Below are the code and all the weights of a small trained network. Each question names an input and a target symbol and asks about switching units off, where a switched-off unit gives its printed mean instead of its output.

import numpy as np


def w(rows, s, z=0):
    codes = np.array(rows[::2]) - 128.0
    scale = np.full(codes.shape[1], s)
    scale[-1] = z or s
    return codes * scale


def norm(h):
    return h / np.sqrt((h * h).mean(-1, keepdims=True) + 1e-5)


def f(y):
    return np.maximum(y, 0)


def softmax(a):
    e = np.exp(a - a.max(-1, keepdims=True))
    return e / e.sum(-1, keepdims=True)


def log_softmax(a):
    a = a - a.max(-1, keepdims=True)
    return a - np.log(np.exp(a).sum(-1, keepdims=True))


def net(x, mask):
    ids = ['αβγδεζηθλμπστφψω'.index(c) for c in x.split()]
    T = len(ids)
    res = E[ids] + P[:T]
    u = 0
    for l in range(2):
        q, k, v = (norm(res) @ M[l].T for M in (Q, K, V))
        z = softmax(np.where(np.tri(T) > 0, q @ k.T / 3**0.5, -1e9)) @ v
        res = res + np.where(mask[u], z, O[l][:, -1]) @ O[l][:, :-1]
        u += 1
        y = f(norm(res) @ A[l][:, :-1].T + A[l][:, -1])
        res = res + np.where(mask[u : u + 16], y, B[l][:, -1]) @ B[l][:, :-1]
        u += 16
    return log_softmax(norm(res)[-1] @ U[:, :-1].T + U[:, -1])


Q, K, V, O, A, B = {}, {}, {}, {}, {}, {}
E = w([
[135,111,125,157,123,118],'α',
[127,163,193,201,106,122],'β',
[168,112,107,165,153,63],'γ',
[154,167,135,135,165,94],'δ',
[138,139,67,194,117,118],'ε',
[45,173,171,128,183,140],'ζ',
[118,116,71,189,77,185],'η',
[140,198,87,108,114,26],'θ',
[125,83,144,77,159,76],'λ',
[249,6,74,98,166,135],'μ',
[119,168,107,76,192,100],'π',
[191,80,121,130,92,140],'σ',
[100,66,149,111,153,149],'τ',
[106,178,240,71,207,74],'φ',
[124,126,114,100,160,162],'ψ',
[120,239,132,114,94,108],'ω',
],0.022)
P = w([
[1,142,119,76,159,56],'0',
[153,77,147,46,155,96],'1',
[174,84,143,52,143,109],'2',
[169,86,141,74,152,116],'3',
[166,105,125,84,169,114],'4',
[170,96,134,92,178,127],'5',
[180,124,127,95,164,122],'6',
[181,105,128,100,176,130],'7',
[180,121,131,104,179,137],'8',
[197,120,130,99,177,138],'9',
[193,131,129,109,165,141],'10',
[197,122,131,113,170,150],'11',
[181,136,128,114,183,155],'12',
[164,122,129,132,215,174],'13',
],0.0075)
Q[0] = w([
[162,89,231,105,109,166],'0.h0',
[142,72,164,182,248,67],'0.h0',
[254,133,150,101,224,62],'0.h0',
],0.0063)
K[0] = w([
[147,125,84,129,131,77],'0.h0',
[159,172,107,29,94,206],'0.h0',
[99,177,212,253,141,175],'0.h0',
],0.0063)
V[0] = w([
[84,106,163,123,80,185],'0.h0',
[147,93,206,254,150,109],'0.h0',
[144,202,151,59,55,137],'0.h0',
],0.0068)
O[0] = w([
[194,118,197,127,1,153,36],'0.h0',
[120,132,183,182,166,197,153],'0.h0',
[228,180,186,118,121,176,252],'0.h0',
],0.0099,0.0033)
A[0] = w([
[67,142,85,170,133,107,143],'0.n0',
[213,171,107,173,128,178,117],'0.n1',
[69,155,129,176,136,130,127],'0.n2',
[144,121,153,4,129,201,123],'0.n3',
[146,120,62,115,96,144,169],'0.n4',
[102,165,111,29,73,167,192],'0.n5',
[146,148,91,80,211,41,110],'0.n6',
[135,103,199,197,43,210,115],'0.n7',
[141,54,168,152,127,66,121],'0.n8',
[98,191,88,123,123,155,109],'0.n9',
[95,76,88,99,113,254,121],'0.n10',
[74,197,99,248,149,137,134],'0.n11',
[154,129,104,127,144,191,230],'0.n12',
[172,149,126,89,122,102,4],'0.n13',
[58,186,145,149,115,229,118],'0.n14',
[182,142,145,117,43,157,120],'0.n15',
],0.0078,0.0033)
B[0] = w([
[186,178,125,118,53,91,158],'0.n0',
[146,109,119,126,155,165,249],'0.n1',
[190,75,137,172,159,195,169],'0.n2',
[46,229,72,78,113,50,185],'0.n3',
[81,131,93,115,89,162,157],'0.n4',
[116,66,3,117,236,136,209],'0.n5',
[126,55,109,100,109,95,254],'0.n6',
[148,103,70,148,166,176,176],'0.n7',
[208,148,95,173,42,122,150],'0.n8',
[140,68,100,123,158,178,198],'0.n9',
[132,89,118,32,7,107,147],'0.n10',
[202,144,122,118,123,147,250],'0.n11',
[135,66,75,63,88,167,206],'0.n12',
[124,99,106,96,137,128,153],'0.n13',
[130,76,62,87,139,129,196],'0.n14',
[95,103,62,163,170,111,165],'0.n15',
],0.0068,0.0055)
Q[1] = w([
[188,153,136,127,191,145],'1.h0',
[126,127,255,200,109,96],'1.h0',
[80,145,232,122,85,93],'1.h0',
],0.0089)
K[1] = w([
[125,197,197,190,118,123],'1.h0',
[28,49,118,101,2,37],'1.h0',
[28,20,72,21,88,89],'1.h0',
],0.008)
V[1] = w([
[89,173,22,67,89,113],'1.h0',
[129,87,113,97,132,193],'1.h0',
[85,164,1,80,166,125],'1.h0',
],0.0049)
O[1] = w([
[87,131,125,123,94,180,2],'1.h0',
[83,179,147,67,168,114,131],'1.h0',
[144,200,255,203,176,205,248],'1.h0',
],0.0094,0.00098)
A[1] = w([
[91,202,161,77,98,106,133],'1.n0',
[192,52,68,174,62,148,78],'1.n1',
[114,123,127,222,136,200,131],'1.n2',
[136,181,105,124,107,252,133],'1.n3',
[114,228,127,87,127,141,121],'1.n4',
[88,144,234,199,151,129,115],'1.n5',
[112,86,106,134,198,143,245],'1.n6',
[112,70,178,57,144,98,137],'1.n7',
[148,100,91,76,140,110,105],'1.n8',
[51,15,185,111,87,50,3],'1.n9',
[144,61,99,155,83,74,88],'1.n10',
[76,142,162,122,107,233,137],'1.n11',
[9,107,115,103,161,179,64],'1.n12',
[213,166,65,73,114,118,167],'1.n13',
[194,146,142,152,90,33,87],'1.n14',
[56,104,74,121,106,175,86],'1.n15',
],0.011,0.004)
B[1] = w([
[162,64,121,158,120,189,151],'1.n0',
[77,134,162,114,176,116,180],'1.n1',
[158,141,73,139,99,129,155],'1.n2',
[135,105,160,101,147,147,184],'1.n3',
[159,92,147,136,126,130,177],'1.n4',
[123,106,80,172,7,99,139],'1.n5',
[182,118,192,147,93,109,195],'1.n6',
[61,140,119,145,127,171,149],'1.n7',
[117,165,118,179,77,162,179],'1.n8',
[133,111,82,171,175,186,132],'1.n9',
[98,144,134,140,63,118,144],'1.n10',
[123,112,158,67,166,132,144],'1.n11',
[136,189,124,155,145,94,142],'1.n12',
[108,109,159,140,166,141,248],'1.n13',
[138,169,114,72,147,169,147],'1.n14',
[158,178,136,62,91,97,136],'1.n15',
],0.012,0.014)
U = w([
[172,128,194,48,173,231,155],'α',
[121,173,186,136,86,132,137],'β',
[172,35,111,92,108,49,103],'γ',
[127,58,115,120,94,125,115],'δ',
[169,101,157,113,136,2,124],'ε',
[116,221,128,79,105,123,254],'ζ',
[213,164,91,216,43,184,206],'η',
[89,81,120,72,183,57,187],'θ',
[191,136,48,103,166,111,119],'λ',
[140,133,91,62,84,134,175],'μ',
[95,173,106,159,82,180,114],'π',
[70,73,178,162,154,103,141],'σ',
[64,204,154,163,206,98,63],'τ',
[157,91,106,111,74,147,75],'φ',
[95,98,69,207,169,145,69],'ψ',
[79,168,122,160,117,208,44],'ω',
],0.0091,0.0035)

Each question gives the input, a string of symbols that net reads in full, and the target symbol t.
The units are the heads (3 rows each of Q, K, V and O) and the neurons (one row each of A and B). Each row of codes is followed by its name. A weight is (code - 128) times the scale printed after its matrix; where a second scale follows, it is the last column's (O, A, B and U).
mask holds one flag per unit, layer by layer, with each layer's heads first. A switched-off unit (its flag False) gives its mean, the last column of its rows in O or B, instead of its output. The means were averaged over made-up inputs and are rounded, as every weight is.
A unit's drop is (log p(t) with every unit on - log p(t) with that unit switched off) / (log p(t) with every unit on - log p(t) with every unit switched off).
The circuit of an input: a set's keep is (log p(t) with only the set's units on - log p(t) with every unit switched off) / (log p(t) with every unit on - log p(t) with every unit switched off). Starting from the 12 units with the biggest drops (on a tie, the unit counted first), units are removed one at a time, each time the one whose removal leaves the highest keep (on an exact tie, the one counted first), for as long as the keep stays at least 0.8.
circuit, biggest first: the units of the circuit, biggest drop first
k most important neurons: the k neurons with the biggest drops, biggest first
top k neurons in layer l: the k neurons of layer l with the biggest drops, biggest first
drop of u: that unit's drop, to one decimal
input ω δ ε β π θ ψ ω ψ π, target θ: most important neuron -> (0.n6)
input ω η θ ε β γ, target ε: 2 most important neurons -> (1.n1; 1.n10)
input π ε ε α α, target η: top 2 neurons in layer 0 -> (0.n12; 0.n14)
input ω ε ω ω ω ω γ φ ω ω ω γ, target α: circuit, biggest first -> (0.h0; 1.n14; 1.h0)
input ζ δ β ω ε λ ω π, target θ: top 2 neurons in layer 0 -> (0.n6; 0.n5)
input β ε θ, target ζ: top 2 neurons in layer 1 -> (1.n14; 1.n10)
input ε ζ π ω π γ, target α: circuit, biggest first -> (1.n14; 1.h0; 0.h0)
input π λ β ω ω ε ω, target λ: circuit, biggest first -> (1.h0; 0.n5)
input φ θ ε φ, target σ: 2 most important neurons -> (1.n7; 1.n5)
input ω β ω ω α, target σ: top 2 neurons in layer 0 -> (0.n11; 0.n7)
input β ω ω π φ ω δ ζ π ω ω, target λ: circuit, biggest first -> (1.h0; 0.n5; 0.n11)
input π β ω α, target σ: top 2 neurons in layer 1 -> (1.n1; 1.n10)
input δ ψ φ ψ, target ζ: top 2 neurons in layer 1 -> (1.n15; 1.n12)
input π ω δ α β δ φ ε ζ, target τ: circuit, biggest first -> (1.n12)
input ε α δ ψ θ η ω ω φ β, target η: 3 most important neurons -> (0.n5; 0.n12; 1.n5)
input ω ω π μ, target α: top 2 neurons in layer 0 -> (0.n5; 0.n3)
input δ ω ζ α μ ω π ω ζ β π ε θ, target ζ: 2 most important neurons -> (1.n14; 0.n6)
input β ω δ δ τ γ γ, target ε: 2 most important neurons -> (1.n10; 1.n1)
input ε ω ε θ β δ σ ω ε ζ, target τ: drop of 1.n3 -> 0.3
input ω σ η, target α: drop of 0.n10 -> -0.1
input ζ ω ω ω π μ, target α: drop of 1.h0 -> 0.7
input ω ζ ε, target α: top neuron in layer 0 -> (0.n4)
input ω ω ω σ δ λ ε β, target η: top 3 neurons in layer 1 -> (1.n5; 1.n2; 1.n13)
